Below are the code and all the weights of a small trained network. Each question names an input and a class and asks about switching units off, where a switched-off unit gives its printed mean instead of its output.

import numpy as np


def w(rows, s, z=0):
    codes = np.array(rows[::2]) - 128.0
    scale = np.full(codes.shape[1], s)
    scale[-1] = z or s
    return codes * scale


def f(y):
    return y / 2 * (1 + np.tanh(0.7978845608 * (y + 0.044715 * y**3)))


def log_softmax(a):
    a = a - a.max(-1, keepdims=True)
    return a - np.log(np.exp(a).sum(-1, keepdims=True))


def net(x, mask):
    res = np.array(x, float).reshape(1, 7) / 4 @ E
    y = f(res @ A[0][:, :-1].T + A[0][:, -1])
    res = res + np.where(mask, y, B[0][:, -1]) @ B[0][:, :-1]
    return log_softmax(res[-1] @ U[:, :-1].T + U[:, -1])


A, B = {}, {}
E = w([
[87,59,122,161,55,84],'x0',
[152,165,254,162,163,76],'x1',
[107,25,184,19,198,174],'x2',
[221,129,92,139,194,75],'x3',
[24,62,140,243,194,111],'x4',
[164,107,178,246,150,237],'x5',
[16,149,175,176,231,168],'x6',
],0.006)
A[0] = w([
[59,137,130,44,162,75,223],'n1',
[166,43,191,57,64,81,170],'n2',
[118,132,28,150,30,108,140],'n3',
[42,192,114,126,68,74,253],'n4',
[204,222,118,49,125,116,130],'n5',
[171,58,172,47,45,80,159],'n6',
[50,105,150,58,165,64,225],'n7',
[193,199,180,37,94,164,191],'n8',
[114,98,249,56,103,145,199],'n9',
[108,100,123,44,191,63,136],'n10',
[69,112,132,40,202,80,207],'n11',
[205,254,120,61,131,108,161],'n12',
[119,230,222,206,123,74,189],'n13',
[133,157,20,157,99,67,141],'n14',
[153,232,167,170,85,33,175],'n15',
[77,181,44,134,50,150,178],'n16',
[146,107,107,51,202,155,141],'n17',
[62,207,41,143,27,167,134],'n18',
[199,200,49,135,147,54,119],'n19',
[224,219,133,85,102,147,217],'n20',
],0.0071,0.0053)
B[0] = w([
[144,111,55,71,21,161,219],'n1',
[221,152,45,127,71,27,204],'n2',
[172,80,66,21,57,109,206],'n3',
[102,95,149,89,28,170,245],'n4',
[49,214,142,197,80,131,209],'n5',
[199,162,46,166,92,24,206],'n6',
[128,168,71,144,45,196,232],'n7',
[106,202,81,161,48,134,225],'n8',
[165,217,53,192,60,54,217],'n9',
[157,83,71,58,44,167,179],'n10',
[67,132,125,98,2,184,222],'n11',
[58,216,130,208,63,143,232],'n12',
[42,194,188,230,168,163,254],'n13',
[180,158,42,89,25,84,198],'n14',
[53,221,119,201,58,136,232],'n15',
[128,19,110,44,74,134,206],'n16',
[74,121,171,88,54,197,176],'n17',
[123,16,120,58,108,154,207],'n18',
[138,209,84,212,70,130,205],'n19',
[66,186,121,130,39,137,249],'n20',
],0.0069,0.0063)
U = w([
[130,47,129,19,90,192,160],'0',
[254,137,37,65,50,16,146],'1',
[116,87,213,230,235,133,114],'2',
[16,233,150,185,81,166,195],'3',
[245,188,151,86,164,20,3],'4',
],0.0067,0.0047)

Each question gives the input, the list of numbers given to net, and the class t.
The units are the neurons (one row each of A and B). Each row of codes is followed by its name. A weight is (code - 128) times the scale printed after its matrix; where a second scale follows, it is the last column's (A, B and U).
mask holds one flag per neuron, in row order. A switched-off neuron (its flag False) gives its mean, the last column of its row in B, instead of its output. The means were averaged over made-up inputs and are rounded, as every weight is.
A unit's drop is (log p(t) with every unit on - log p(t) with that unit switched off) / (log p(t) with every unit on - log p(t) with every unit switched off).
The circuit of an input: a set's keep is (log p(t) with only the set's units on - log p(t) with every unit switched off) / (log p(t) with every unit on - log p(t) with every unit switched off). Starting from the 12 units with the biggest drops (on a tie, the unit counted first), units are removed one at a time, each time the one whose removal leaves the highest keep (on an exact tie, the one counted first), for as long as the keep stays at least 0.8.
units of the circuit, in order: the units of the circuit, biggest drop first
most important unit: the unit with the biggest drop
k most important neurons: the k neurons with the biggest drops, biggest first
drop when u is switched off: that unit's drop, to one decimal
input [3,-6,-7,4,-1,-1,4], class 1: most important unit	n14
input [-6,-5,7,-6,-2,7,-6], class 1: units of the circuit, in order	(n13, n9)
input [7,5,3,-3,5,1,-2], class 1: 4 most important neurons	(n2, n12, n15, n5)
input [-3,-1,7,-7,5,1,-4], class 1: units of the circuit, in order	(n9, n13)
input [-3,-3,4,7,-6,4,-5], class 3: 3 most important neurons	(n5, n12, n20)
input [4,-1,4,-5,8,-2,0], class 0: 3 most important neurons	(n13, n15, n12)
input [-3,-3,-4,5,-2,-4,0], class 3: 3 most important neurons	(n12, n5, n2)
input [-3,-5,-8,-5,6,1,5], class 0: 2 most important neurons	(n18, n16)
input [8,-5,5,-6,-4,-5,6], class 0: 3 most important neurons	(n11, n14, n4)
input [6,-5,-7,-4,4,6,6], class 0: 2 most important neurons	(n18, n16)
input [-4,-7,4,4,-1,3,8], class 0: drop when n13 is switched off	0.2
input [8,-3,1,-8,0,3,-3], class 1: drop when n6 is switched off	0.1
input [4,6,4,2,7,3,5], class 2: drop when n20 is switched off	0.2
input [-7,2,-4,-6,-5,-2,-7], class 3: drop when n12 is switched off	0.1
